Below is a small trained network, with its code and all its weights. Each question gives an input and a class and asks what happens when units are switched off, that is, made to give their printed mean instead of their output.

import numpy as np


def w(rows, s, z=0):
    codes = np.array(rows[::2]) - 128.0
    scale = np.full(codes.shape[1], s)
    scale[-1] = z or s
    return codes * scale


def f(y):
    return np.maximum(y, 0)


def log_softmax(a):
    a = a - a.max(-1, keepdims=True)
    return a - np.log(np.exp(a).sum(-1, keepdims=True))


def net(x, mask):
    res = np.array(x, float).reshape(1, 5) / 4 @ E
    y = f(res @ A[0][:, :-1].T + A[0][:, -1])
    res = res + np.where(mask, y, B[0][:, -1]) @ B[0][:, :-1]
    return log_softmax(res[-1] @ U[:, :-1].T + U[:, -1])


A, B = {}, {}
E = w([
[119,114,93,124,121],'x0',
[195,138,40,77,235],'x1',
[219,133,66,142,67],'x2',
[124,137,119,136,139],'x3',
[160,1,211,34,53],'x4',
],0.0073)
A[0] = w([
[138,67,93,39,107,65],'N1',
[103,28,88,97,86,2],'N2',
[124,177,83,209,136,189],'N3',
[106,113,140,117,190,188],'N4',
[78,219,66,190,151,146],'N5',
[152,136,137,139,88,122],'N6',
[111,87,120,97,87,35],'N7',
[81,202,167,14,142,199],'N8',
[93,121,170,104,156,208],'N9',
[219,150,103,27,214,58],'N10',
[84,151,145,152,50,12],'N11',
[134,95,156,76,93,114],'N12',
[164,138,94,68,173,56],'N13',
[148,100,105,56,254,76],'N14',
[68,146,83,154,157,128],'N15',
[156,129,92,124,86,114],'N16',
[161,155,116,127,95,158],'N17',
[212,137,124,160,95,148],'N18',
[159,105,127,61,129,63],'N19',
[193,130,169,110,103,210],'N20',
[199,137,131,148,153,71],'N21',
[207,136,139,164,112,178],'N22',
[184,83,81,149,120,163],'N23',
],0.011,0.00091)
B[0] = w([
[197,88,114,120,103,208],'N1',
[162,124,122,117,147,198],'N2',
[142,105,139,96,187,219],'N3',
[80,123,109,185,110,170],'N4',
[159,184,178,102,209,255],'N5',
[103,107,104,112,95,157],'N6',
[146,153,60,96,109,176],'N7',
[37,161,98,175,140,175],'N8',
[120,102,99,155,129,171],'N9',
[98,182,177,129,42,248],'N10',
[192,219,118,131,1,183],'N11',
[139,150,85,101,198,200],'N12',
[94,140,124,117,9,197],'N13',
[125,155,158,185,84,234],'N14',
[124,82,89,58,149,195],'N15',
[83,99,132,231,110,167],'N16',
[68,64,174,116,158,160],'N17',
[33,88,157,150,180,185],'N18',
[141,125,136,92,174,183],'N19',
[169,108,48,137,195,187],'N20',
[123,115,155,113,117,169],'N21',
[80,58,163,179,162,174],'N22',
[68,126,164,190,99,185],'N23',
],0.0063,0.0086)
U = w([
[180,232,134,92,43,49],'0',
[123,97,94,128,167,252],'1',
[173,115,147,107,160,208],'2',
[32,15,114,161,196,45],'3',
[254,157,103,32,199,53],'4',
],0.0081,0.0026)

Each question gives the input, the list of numbers given to net, and the class t.
The units are the neurons (one row each of A and B). Each row of codes is followed by its name. A weight is (code - 128) times the scale printed after its matrix; where a second scale follows, it is the last column's (A, B and U).
mask holds one flag per neuron, in row order. A switched-off neuron (its flag False) gives its mean, the last column of its row in B, instead of its output. The means were averaged over made-up inputs and are rounded, as every weight is.
A unit's drop is (log p(t) with every unit on - log p(t) with that unit switched off) / (log p(t) with every unit on - log p(t) with every unit switched off).
The circuit of an input: a set's keep is (log p(t) with only the set's units on - log p(t) with every unit switched off) / (log p(t) with every unit on - log p(t) with every unit switched off). Starting from the 12 units with the biggest drops (on a tie, the unit counted first), units are removed one at a time, each time the one whose removal leaves the highest keep (on an exact tie, the one counted first), for as long as the keep stays at least 0.8.
circuit, biggest first: the units of the circuit, biggest drop first
top k neurons: the k neurons with the biggest drops, biggest first
drop of u: that unit's drop, to one decimal
input [-5,-6,8,-3,-1], class 3: circuit, biggest first -> (N18, N22)
input [6,7,4,0,-3], class 0: top 3 neurons -> (N10, N13, N14)
input [-2,-6,-3,-3,3], class 0: circuit, biggest first -> (N11)
input [5,5,-5,-3,5], class 0: circuit, biggest first -> (N10, N14, N18)
input [-6,7,0,1,-4], class 0: circuit, biggest first -> (N10, N13)
input [-2,-7,5,1,8], class 4: circuit, biggest first -> (N12, N20, N2)
input [5,8,-3,-3,1], class 0: circuit, biggest first -> (N10, N14)
input [-5,-2,3,1,-8], class 4: circuit, biggest first -> (N5, N3)
input [3,-1,-7,4,-8], class 4: drop of N4 -> -0.1
input [4,6,2,-3,6], class 0: drop of N15 -> 0.1
input [-3,4,7,2,5], class 3: drop of N15 -> 0.0
